Known rows, with every way that one mark hangs from another
L(D H W(S(T(V) Z))): [  39    3  256  -16   42 -255 -264    1  122 -149  161  -23  288  440
 -526 -236 -118  310  211  -90   54  -35  278  162  -91   64   84 -125
   -3 -336   30 -118  -96  227 -170 -559 -265 -122 -293 -223  200  168
   65 -587   60  131  -81 -118  260  186    3   60   29  107 -134 -242
   28]
K(H L(W(S)) Q(D)): [  30 -131   19  120 -145 -386 -176  179  265  125  114 -296 -153    5
   85 -238 -250  192   83  -67 -400  -44  194    4  -67   60 -677   -8
   73 -342   51 -165  -39    8 -262 -510 -186   -6 -250  -54  275  145
  277 -205  291   71   23  199  194  313  143  -26  -24  145 -230 -211
  102]
S(D(K(L)) T(V(Y)) Z): [ -22 -162    1   89 -295 -222 -389  198  111   38    1 -153  445  280
 -523 -277   75  396  168   81  111  -41  307   46 -230  -45 -171 -169
 -143 -333   49 -100  -82 -108 -105 -198 -397 -341 -315  -12  -55  -25
    8  -72  171   59  -12   -1   82   35 -120 -107  149  697 -277 -168
   50]
Z(Q(D(H K)) V(W)): [ -57 -248  -97  159 -127 -276 -140   70  202 -180   93  -58  -38 -167
 -351 -232 -233   48  132  -46 -322 -143  170   42 -117  -12 -248 -130
 -161 -150  126 -113 -122    1 -245  105 -157 -193 -340 -138  206  190
  245   10   37  121   -3 -117  242   80   81   53   32  421 -248 -235
  195]
L(D(K(Q(M(P)))) H W): [ 204  -91   89  147  216 -391  -62   11  119 -179  135   -2  120   14
 -473 -124 -129  177   85  -76 -171   21  142  120 -155   78 -114 -149
   78 -253   88 -199  -50   78 -160 -461 -244 -212 -313 -190   47  246
  187 -623   54   93   -7 -247  203  249   36  -26  -48   59 -111 -328
  -62]
L(D W(H S(Q))): [  58 -154  131   10 -178 -169 -153  139  200  -60  209  -13  119  341
 -232 -164 -116  190  153   35   20 -126  -12  110 -136   38  232  -38
   27 -327 -104  -61 -179  210 -101 -526 -245   23 -154 -218   50   89
  229 -390  180  149 -106 -103  265  223   22   15  -49   82  -53 -270
  199]
K(L(D H(S(Q Z(V))))): [ 107 -108  -30  145  -14 -212 -170  113  141   44  188  -67  189  346
 -130 -251  -38  275  -15   31 -258  -31  298   26 -114   30 -183 -103
  111 -276  145 -157 -133   -3  -45 -164 -207 -245 -376   48  381   30
  184 -441  253  115 -163  -12  200  131   96  -28   83  117 -106 -260
   34]
A(L(D(H) W(S(T))) Y): [  38   42    9  -86   12 -273 -162   94  148 -110  216  -66  192  290
 -138 -340 -120  202  239 -150  119  -43  145  101  -65   43  110  -19
  -16 -263 -195   77 -146  -96  -90 -612 -225  -41 -162  -82 -128 -101
  135 -372  390   56   54   41  193  108    7   45  -21 -119  -34 -285
  -83]
S(D Q(P)): [ 225 -412 -326   57 -169 -133  -12  176  192   59   80  -26  209  377
 -246    8   -3  272  -23   58  143  -46 -204    5 -128   28    1   -3
  -81 -311 -168 -135 -205   12   13  -83 -237 -354 -166  227   32  -90
  202  -59  313   70  -91 -249  164   85   83  -69 -102  -71  -75 -203
  103]
Q(D(K) M(T) S Z): [ 157   16 -109  -75 -107 -461 -221 -220  136 -193  144  182  164  499
 -862   63  -97   57  121 -137  -75  -35 -261   13   17  -19 -137  -22
 -430 -292    5 -193 -103 -140  -67 -365 -334 -116 -123 -377  -30   75
  219 -516  167   64    8  121  337  222  157  -27   53  386 -247 -233
 -284]
A(H(S) L Y): [ 172  -23 -126  -38  -22  -49 -112  298   85  -13  138  -11  219  168
    7 -374  -70  129  251  -93  155  -73  151   30 -151   25   35  -44
 -169 -259 -220  110 -128 -222 -121 -394 -134  -72  -34  104 -174 -201
  132 -318  516   22  173   -8  208  281   30  -17    5 -288   48 -285
 -187]
A(L(D H(S(T)) W) Y): [  83   22  -31 -116  166 -230 -134  123  117  -58  245   26  279  190
 -225 -323  -78  227  197 -170   67   -6  240   57 -111   60  106  -31
  -22 -243 -117   43 -167  -90  -74 -575 -188  -93 -228  -76  -22 -110
  101 -626  472   61   -3  -66  141  197  -12   51  -19 -270   -8 -286
 -124]
A(H(S(Z)) Y): [ 114  -53  -46  -10  -37  -26  -89  262  126  -56  138  -21  285  209
 -259 -341  -29  216  278   12  291  -40   65    4 -123  -12  293 -105
 -172 -355 -173    5  -78  -79 -172 -314 -187  -13  -36    9  -69  -48
  100 -212  433  -20   71 -115  244  387   58   -1    4 -146   42 -248
 -132]
T(V(M(P))): [ 160  -18 -155   72  -99  -68 -141   13   76 -123   30 -157   44  111
  134  -61   -7   98  170  -88   -6 -162  101   77 -147   -9  -82 -111
 -400 -217  -94 -102 -115  -47 -205 -170 -307 -282 -138  -19   50   79
   79 -191  -19  185   89   93  265   -6   51  -49    8  155  -44 -259
   14]
Q(D S Z): [  86   -6   47 -102 -130 -343 -100   -2  117  -77  134   86   99  307
 -452   94  -92   72    4  -67  -22  -74 -170   24   16    2 -113  -10
 -323 -241  -71 -131 -161  123 -146 -272 -273  -36 -144 -151  170   66
  188 -123  352   38  -53  197  313  174  209    4   19  199 -188 -187
  -92]
M(P T(V(A Q))): [ 248 -158 -509   92 -161 -103 -111   -1  201  -20   60 -144 -141  285
  159   70  -58  177  223 -138   42  -94 -127   54  -74   -9 -232 -154
 -143 -282  -83 -111 -116  -77 -133 -148 -202 -500  -35   20 -115   96
    5 -463   87  235   -6  233  263   71  140  -93  -74 -174 -179 -195
  -69]
T(V(A M(Q) Y)): [ 212 -158 -353   31 -247  -79 -131  137  108  -74   26 -202  -35  254
   91 -154  -41  161  225 -133   -8 -318  126    7 -276  -49 -380 -115
 -357 -341 -234  -80 -146  -97 -165  -41 -358 -191  -19  136  -31   54
   56  -26  156  146   96  211  146   26  -52   24   -1   89 -142 -216
   54]
P(S(Q) T): [ 220  -85 -228   47  -98 -154 -131  150  232   40  106 -271   51  461
 -244  -80   19  331  112  -41   68 -102 -319   99   28  -61 -150  -26
   93 -223 -179  -41 -228  -26  -33 -214 -134  -45  -28   -8  -14 -118
  152 -385  215   82 -191  118  290  241  212  -58  -57   34  -12 -169
   -7]
P(Q(D M) S(Z)): [ 271 -107  -73    8  -22 -261  -79  167  188  -28  179 -159  129  418
 -437 -173  -77  250  138  -16  -76   18  -26   91  -25  -80 -405 -134
 -124 -285  -87 -267 -209   51  -98 -297 -187  -58  -73    1   38   36
  179  -14   81   92  -81   38  302   50  100   10   67  248  -39 -161
 -125]
H(W(S(D(K)))): [  16   61  -10  -32 -322 -149 -210   -5  138  -99   74 -130  186  -39
 -312 -131  -43  222  316   10   45  -80 -177   34 -121  -60  491 -142
 -164 -251  -47    9  -82  -65  -50 -402 -248   90 -103 -143  -36  -43
  148 -323  356  107  -17  -40  290  158  107  -36  -76  376 -149 -253
  145]
V(Q(P(S(T))) W Y): [ 190 -256 -506 -162 -345 -218  -83  200  220  -71  134  -85  -94  419
 -142 -143 -100  232  143 -135  276   67    2  -25  -77    6 -216 -126
 -203 -460 -177  238 -211  -62  -66 -354 -228 -383  165  -86  268  223
   87  -25  587  156    1  -20  181  387  143  -48  -53 -264  -76 -190
  110]
W(D H S(Q(Z))): [  99 -221   65   51 -351 -162 -191  281  315   56  176   32  154  698
 -345 -151  -70  190   96  172   38  -97 -219   37 -181  -26  299   38
   46 -292  -16 -113 -221   77   16 -240 -231  134 -114 -128   59    7
  248 -147  190   87 -127  -18  267  273   25  -84  128  394 -162 -234
  184]
A(H(S(D Z(Q V(W))))): [   8 -258  -57   78 -160  -72 -187  122  171  -76  108  -29  303  186
 -492 -382 -129  177  197   22   52  -47  104    4 -128   24  -85 -179
 -224 -343  -10  -74 -151   28 -130 -124 -174 -159 -190  -21  115   17
  158 -287  330  112   15 -254  273  248   27  -58   69  119  -91 -202
  112]
V(A(H L) W(D)): [ 122 -145 -349   38 -276  -73 -182  352  273  -12   12   13  208  136
 -254 -277 -146   99  280 -118 -113 -169   65  -54 -141   18 -530 -123
 -104 -272 -115  135 -181 -165  -81  -47 -167 -191   53  181 -115  -42
  117 -227  459  195  209  270  183   19  -21 -171   10  144 -189 -213
  -33]
W(D(H K) S(Z(Q))): [ 122 -100   67  134 -205 -271 -279  122  254 -132  109  -91  240  306
 -450 -335 -124  281  197  159  -85  -75   39   64 -178  -81  105 -189
   90 -200   95 -103  -84  -74 -104 -169 -233   81 -234  -92    4  128
  195  -71   50   75  -99  -57  255  185   36  -43  115  783 -200 -226
   80]
Z(Q(D P) V(A(H(W)))): [  54 -374 -313  103  -55 -204  -73   16  206  -84   93 -103 -136   -9
 -188  -35 -214  106  317 -150 -117 -154   65   -4  -87   21 -387 -214
 -242 -233  -21 -168 -196   72 -170  214 -116 -361 -293  112  251   19
  233    3  167  150   74  -41  279  163  144   80  -66 -105 -159 -243
  185]
T(V(A(Y) M)): [ 166  -14 -265    1 -293  -56 -143   78  115  -88   57 -186   73  140
   89 -106   -6  136  329 -125   19 -279   85    9 -198  -53 -142  -99
 -392 -233 -244  -74  -96  -94 -183  -27 -319 -196  -59  141  -20    1
   63 -177   37  104   96  252  208    8   -2   -9  -14  146  -61 -246
  -59]
S(D T Z(Q(M) V)): [  63 -270 -182  161  -32 -259 -332 -176  229  -22  125 -123  465  490
 -672 -297   10  352  193   25  128  -71  -12   21  -96  -27  -84 -122
 -207 -317   -2 -333 -221  -73   13  -40 -251 -393 -370   62  114 -153
  127 -231   97   80  -49  -88  204  -93  -20  -61  122  298 -202 -145
  186]
K(H(S(Q)) L(W(D))): [ -22 -135 -177   56 -109 -158 -172  220  321   78  141 -193  132  109
   62 -304 -117  256   26   41 -354  -10  128  -59 -138   35 -242    7
   30 -363   36 -106  -67  -46 -107 -430 -230   -2 -199 -102  234   34
  229 -390  483  166 -103  163  213  286  107  -49  -19  136 -146 -241
  132]
K(H L(D W(S(Z(Q))))): [  19  -44   68  170 -104 -303 -231   98  255    9  107 -273  158  211
   31 -329 -134  250   46   36 -180  -17  401   52  -93   52 -496 -123
  114 -414  109 -107  -84   61 -175 -500 -222 -137 -284  -99  355  115
  181 -295  314  154  -32  117  233  190  145  -34   41  189 -199 -246
  157]
K(Q(P Z(V(W(S(T)))))): [  37 -133 -111   67 -197 -364 -163 -133  243  -86  264  -82  -82  458
 -341  -35  -96   78   81 -193   75   37 -144   36   26   48 -284  -29
 -234 -315  -67  -72 -164  154 -110 -160 -147 -404 -210   28  268   63
  225 -300  275   17   33  -29  274  412  146  -11   -6  -69 -179 -245
  105]
D(H(W(S(T(V))))): [ -31   97   27   33 -136 -112 -187   15  171 -210   69  -78   33  295
 -116 -183 -114  240  314  -90  -34 -148 -121   80  -72    1  415  -73
  -11 -243 -118  -28    1  -55 -162 -434 -259   25  -74 -103  124   72
   78 -185  192   62   46  108  392  148  108   61  -36  212 -197 -272
   86]
T(V(A Q(M P S) W)): [ 238 -198 -520  -76 -474 -153 -114  -89  155 -199  135  -47  -48  386
  -72   47 -109   98  312 -207   12 -122    5  -17 -169   14 -301 -195
 -431 -342 -273   12  -65   -3 -180 -248 -308 -483  126   42   89  154
  102 -215  129  223  113  229  335  160  145  -20  -26   29 -141 -258
  -63]
W(H(S(D(K(Q)) T Z))): [  65 -187  173  102 -218 -149 -271  175  247   31  197   45  314  359
 -573 -227   -7  293  229  122    8 -106  -77  -19 -176  -21  201 -128
   70 -237   -5  -88 -136  -73  -81 -308 -258 -126 -190  -63   14  -56
  153 -368  191  -19  -74  -94  239  336  -57  -88   97  563 -149 -215
  164]
S(Q Z(V(A))): [ 112 -224 -164  195 -187 -120 -147  140  244    7  183 -140  215  323
 -301 -177   34  321   80   70 -104 -176  -54   24 -111  -51 -159 -125
  -39 -338 -114 -231 -139  119  -81   95 -195 -347 -161  271   79 -116
  115 -168  174   78  -62  160  216  112   42  -26   15  165 -160 -156
  133]
H(S(Z(Q(D(K))))): [ 132  -21 -104   63 -131 -157 -180   29  158  -44  220  -52  174  -38
 -345 -210  -50  230  163   44  -82 -120   84    8 -136  -88  -80 -220
 -141 -180  -10 -125 -133    5 -155 -152 -182  -97 -209  -80   95   40
  166 -241  226   70 -123  -13  229  227   67   44   43  437 -122 -192
   58]
A(H(W) L): [ 102   37    6   68   34  -65 -193  301  132  -53  -14  -38  219   60
  -20 -285  -54  129  222 -104  -16 -136   59   70 -127   53 -115  -83
  -74 -265 -106   46 -101 -142 -114 -395 -117  -90  -19  125  -12 -140
   90 -262  522  106  246   67  254  150   27  -80  -47 -142 -168 -252
   -6]
Q(S(D Z)): [ 132 -160   14  -36 -170 -194 -223    2  113  -64   77   16  434  353
 -387 -107   11  293  101   77  130  -72 -141  -16  -60  -11  200 -109
 -184 -313 -142  -72 -142  -35 -102 -363 -325 -121 -124   62  -27  -84
  100 -222  355   79  -49   80  283   97  147 -109  -26  309  -83 -167
    6]
W(D S(Z(V(Q(P))))): [ 147 -190  -68  -50 -243 -186 -273   17  237  -49  180 -153  198  429
 -307 -183  -89  231  202   43   51   -3  -13   37  -63  -51  183 -142
 -253 -279   68  -71 -192   51  -60 -100 -212 -109 -240  -41  136   49
  219  -70  184  173 -113   -3  247  169   83  -67   45  325  -88 -200
  127]
D(K(H(S(Z)) L)): [ 108   75   84  190 -192 -193 -231  200  198  -21   78 -154  234   11
 -162 -252  -11  230   70  102 -280  -55  284    2 -156  -36 -230 -160
   36 -271  144  -10   29 -151 -189 -285 -242 -213 -197  -47  162   27
  156 -323  263   43   10  176  246  312  115  -73   61  606 -186 -276
    2]
Q(D(H) P Z): [  79  -99   67   24   63 -314   81  124  203 -123  117  136  -44  389
 -438  138 -165   51  -77 -114  -16  -26  -72   54   73   58 -276  -40
 -136 -236   -2 -114 -122  166 -190  -55 -249 -222 -215  -74  350  184
  192  129  244   -3   28  -49  307  218  150   52   30  117 -254 -258
 -103]
K(H(W) Q): [ 107  -52  -13  177  -60 -197 -115  161  273  -48   51 -276   19   -1
  -16 -210  -85  230  147  -29 -179  -79 -123   -9 -101   39 -152  -31
   78 -332   -2 -149  -28  -44 -186 -367 -146  -53 -146  117  211   99
  166  -96  439  -38   79   21  248  343  135  -56 -129  -49 -246 -225
  186]
V(A(H(W(S(Z)))) Y): [ 142  -82 -242   39 -328  -73 -135  230  131  -55   21 -107   56  251
 -225 -243  -91  319  371  -44  170 -168   11  -11 -161  -54  -15 -235
  -93 -479 -234   81  -91  -69 -105 -214 -294  -65   85   84   -6   19
   22  -21  528   87  149  236  246  287   58  -26  -30   23 -117 -211
   44]
H(S(Q T Z(V)) W(D)): [-178 -106 -216  -75 -114 -103 -298  -26  314  -72  301 -126  309  201
 -649 -330   25  384  346   12  -75   17 -226  -70 -102  -60  488 -128
 -188 -304   38 -179 -185  -10   77 -222 -192   26 -239 -145  113 -121
  160 -385  521  113 -216 -104  240  269  -13   17    9  246 -146 -164
  283]
L(D(K) H(S(Q) W)): [ 130  -22   21   44  -45 -205  -84  113  118 -160  183    6  195   76
 -577 -193  -46  273  169   30 -196  -12   66   49 -217   10  291 -167
  106 -226  145  -98  -80    4   -2 -312 -194  -59 -270 -147  199  128
  182 -541  320   37 -185 -367  230  320   49   41  -34  185 -115 -303
   66]

Rows
[ 183 -137   72  128 -204 -159 -148  217  164  -28  -56 -119  357   43
 -388 -145  -41  217   55  123  -76  -95   19   35 -165   -8   -3  -64
  -66 -240   68  -76  -61 -107 -120 -139 -282 -190 -247   33  -31   10
  166 -125  197   18    9  -90  197   68   50 -130  -29  469 -181 -240
   57] => S(D(K(H)))
[ 195  -41  -38  -24  -29 -184 -103  237   76   -4  144   34  308  114
 -196 -287  -41  216  143  -32   21  -38  182   22 -193   -2  167  -61
  -17 -180  -83   65 -115 -256  -75 -360 -205  -94 -188   69 -133 -185
  103 -460  386    5   44  -91  141  200   15  -26   42   73  -42 -292
 -179] => A(L(H(S(D(K)))) Y)
[  70 -175  -22  133   -6 -243 -233    0  196  -51  129 -156  195  106
 -339 -260  -58  188  114   11 -127 -169  163   25  -81  -52 -331 -167
 -284 -246   69 -264 -215   19 -157   93 -197 -198 -330   37  311   27
  168  -41   87  120  -47  -20  188   23   21   -3   89  348 -163 -138
  188] => S(Z(Q(D) V(M)))
[ 138  -58 -196   81  -51 -102  -89   82  222  -89  178   19   73  473
 -224 -206  -81  296  116  -20 -105 -136 -201   20  -85    2  202    1
   99 -231 -173  -90  -68 -103  -51 -265 -214 -150  -74   46  149    5
  156 -280  272   -5 -107   67  321  200   93   54  -28   59  -80 -232
   43] => D(H(S(Q T)))
[ 199 -184 -314   52 -103 -154 -157 -180  181  -31  210  -82  292  374
 -530 -155  -23  306  167  -16  166  -29 -100  -17  -59  -57  -32 -214
 -196 -277 -113 -130 -207  -75  -19 -158 -250 -206 -225  -45   90  -95
  163 -310  296  107 -143 -157  263  184   94  -24   50  285  -57 -191
   32] => H(S(D Z(Q(M P(T)))))
[ 116 -123   37  -17 -247  -98 -352  180  288   38  106   38  219  625
 -306 -178  -80  243  335   78  108 -144 -156   16 -130  -36  500   18
    7 -216   -8   11 -213 -140  -23 -329 -242   76 -127 -163   -5  -41
  204 -187  137  107  -54  146  282  142   20  -88   58  434  -89 -241
  186] => W(D H S(T))
[  22    4  -96   26 -107 -171 -217  144  235  -83   59 -146  170 -244
 -242 -153   -7  190  266    5 -123  -82 -215  -14 -164  -56  279  -93
  -89 -167   51  -95  -86  -92  -74 -214 -189  125 -189  -55  -51   66
  182 -164  403   78  -21  -18  178  181   28  -87 -124  345 -231 -238
  143] => H(W(D(K(Q))))
[ 305  -40 -258   43 -231  -65 -155   37   97  -86   47 -171   58  259
  141  -63  -24  130  155  -81  -12 -194   37  109 -213  -21  -95  -64
 -338 -229 -150 -191  -46    9 -180 -209 -252 -285  -67   43   86  147
  112  -87   -9  144   40  140  254  -18   40  -20   -2   31 -176 -236
  -40] => T(V(Q(M)))
[ 135  -69 -199   95  131 -220 -138   62  307   -2  116   -7  102  536
 -217  -62   -4   81  -51 -127  124 -147 -292   38  -28    6 -233   87
  -57 -349  -38 -195 -182  -30  -59 -241 -121 -129  -37   -9  -59  -35
   91 -542  386   77  -42   48  197  182   84  -14  -60 -250 -353 -168
  -31] => M(Q(Z) T)
[  90 -125 -327   40 -365 -113 -239  109  355  -64   74   91   85  433
 -354 -164  -94   95  336 -138  -93 -272 -158 -131  -64  -16 -289  -88
 -158 -372 -120  119 -194 -291  -54 -104 -274 -208  168  -40  137   32
   69 -609  272  200  102  279  252  163   -5 -159   -5  282 -169 -189
   99] => V(A M(T) W(H))
[ 218    3  -38  156   49 -207 -147  191  113   63   18  -40  159  258
  111 -125  -34  202  -26  -13 -163 -100  271   49 -102   42 -222  -35
  160 -224  100  -82 -112  -90  -92 -211 -210 -226 -291   96  327   83
  146 -311  249  108  -46  137  180  -15  132  -82    0   36 -143 -280
  -42] => K(L(D H))
[  66 -128 -149  -24 -152 -135 -172  239  134   30   89  -50  295  209
 -378 -328  -39  229  329    6  213   11   92  -22 -185    6  214  -59
 -141 -304  -91   16  -79 -248  -53 -316 -221 -115 -131  -32 -114 -126
  158 -364  415  -26   28 -150  183  312   25  -50   27   17   15 -268
 -106] => A(H(S(D(K(L)) T)) Y)
[ -16  -40   33   30   64 -339  -38   93  291  -68  167  -46  -27  413
 -518 -113 -141  123   95 -105  -22 -109 -181   49  -65   11 -103  -14
  -13 -299   -3 -223 -143   66  -93 -342 -175   86  -67 -141  118   21
  168 -142  346    6  -38  -36  268  179   75  116   62   74 -354 -191
   78] => M(Q(D(H(W(S(T)))) Z))
[  92  -27 -454    1 -358  -80  -33  166  233  -50  114  -40   84    6
 -101 -120  -54  139  307 -120  123 -173  -65  -83  -91  -54  -17 -101
 -150 -313 -280  140 -117 -111 -149 -106 -221 -188  121  113  -98  -21
   60 -206  430   96  116  314  203  108  114  -49  -90    1  -96 -233
  -43] => V(A(Y) W)
[ 182  -30 -235  -32 -254 -206 -252   62  149  -42   64 -179   79  534
 -205 -147   27  210  146 -117  138 -128   59   70 -188  -20 -242  -25
 -371 -343 -116 -108 -140  -43  -50 -175 -303 -351  -69  -14  286  120
   42  -89  247   64  -23  132  155  120  -44  -23   74   40 -195 -156
   81] => S(T(V(M Q(Z) Y)))
[   6  -56 -160   30 -259 -202 -112  -41  175 -175  149 -148  -42  310
 -168 -150  -87   -7  159 -147   68  -69  106   61 -156   11 -250 -135
 -442 -358  -68  -48 -157   52 -183 -342 -278 -189   12 -200   51  112
   97 -351  101  226   94  -60  284  162   57   -2  126  181 -153 -249
   75] => T(V(M(P Q(Z)) W(S)))
[ 332  -59 -129   46 -120 -441 -103  -59  138  -73  113 -150   83  545
 -894  103  -31  125   68 -113  -64   41 -196  127  -43  -85 -340  -67
 -246 -244  -41 -224 -131  -35  -38 -168 -239 -143 -147 -147   32  -23
  221  -27  221   20 -175   80  298  189  149    1   60  509 -132 -148
 -208] => P(Q(D(K) M S Z) T)
[  73  -15  -85  111  -24 -214 -101  -95  219 -248  141  -17   57  385
 -218 -192 -127  252  247  -53   35  -71 -123   33  -47   -4  261 -178
   24 -328 -131  -81  -38  -75 -122 -418 -247  -39  -50  -72  224   70
  127 -142  244   82   72  -32  409  240  165   59   -1  177 -173 -288
   73] => D(H(W(S(Z(Q(M P))))))
[ 361  -77 -358  -23 -161 -208 -231   29  256    4   57 -153   60  448
  -88 -143  -17  154  126  -91  -39 -161 -177   -4  -92  -27 -271  -14
 -260 -313  -41 -106 -165 -252   29 -153 -180 -264   47   55  312  105
  122 -463  292  145 -103   83  162  113   34 -133  -62  -85 -137 -116
   52] => V(M(T) Q)
[  95 -128   -2   90 -372 -344 -183   52  228  -38  155  -52  195  701
 -731 -170  -67  302   92   81   50  -20 -203   94 -138  -13   85  -18
   46 -310  -63 -143 -101    4   69 -282 -264 -183 -141  -46   53  -48
  188 -345  152  -36 -140 -124  272  220   45  -19  114  437 -198 -205
   76] => W(S(D(H K) Q(Z) T))
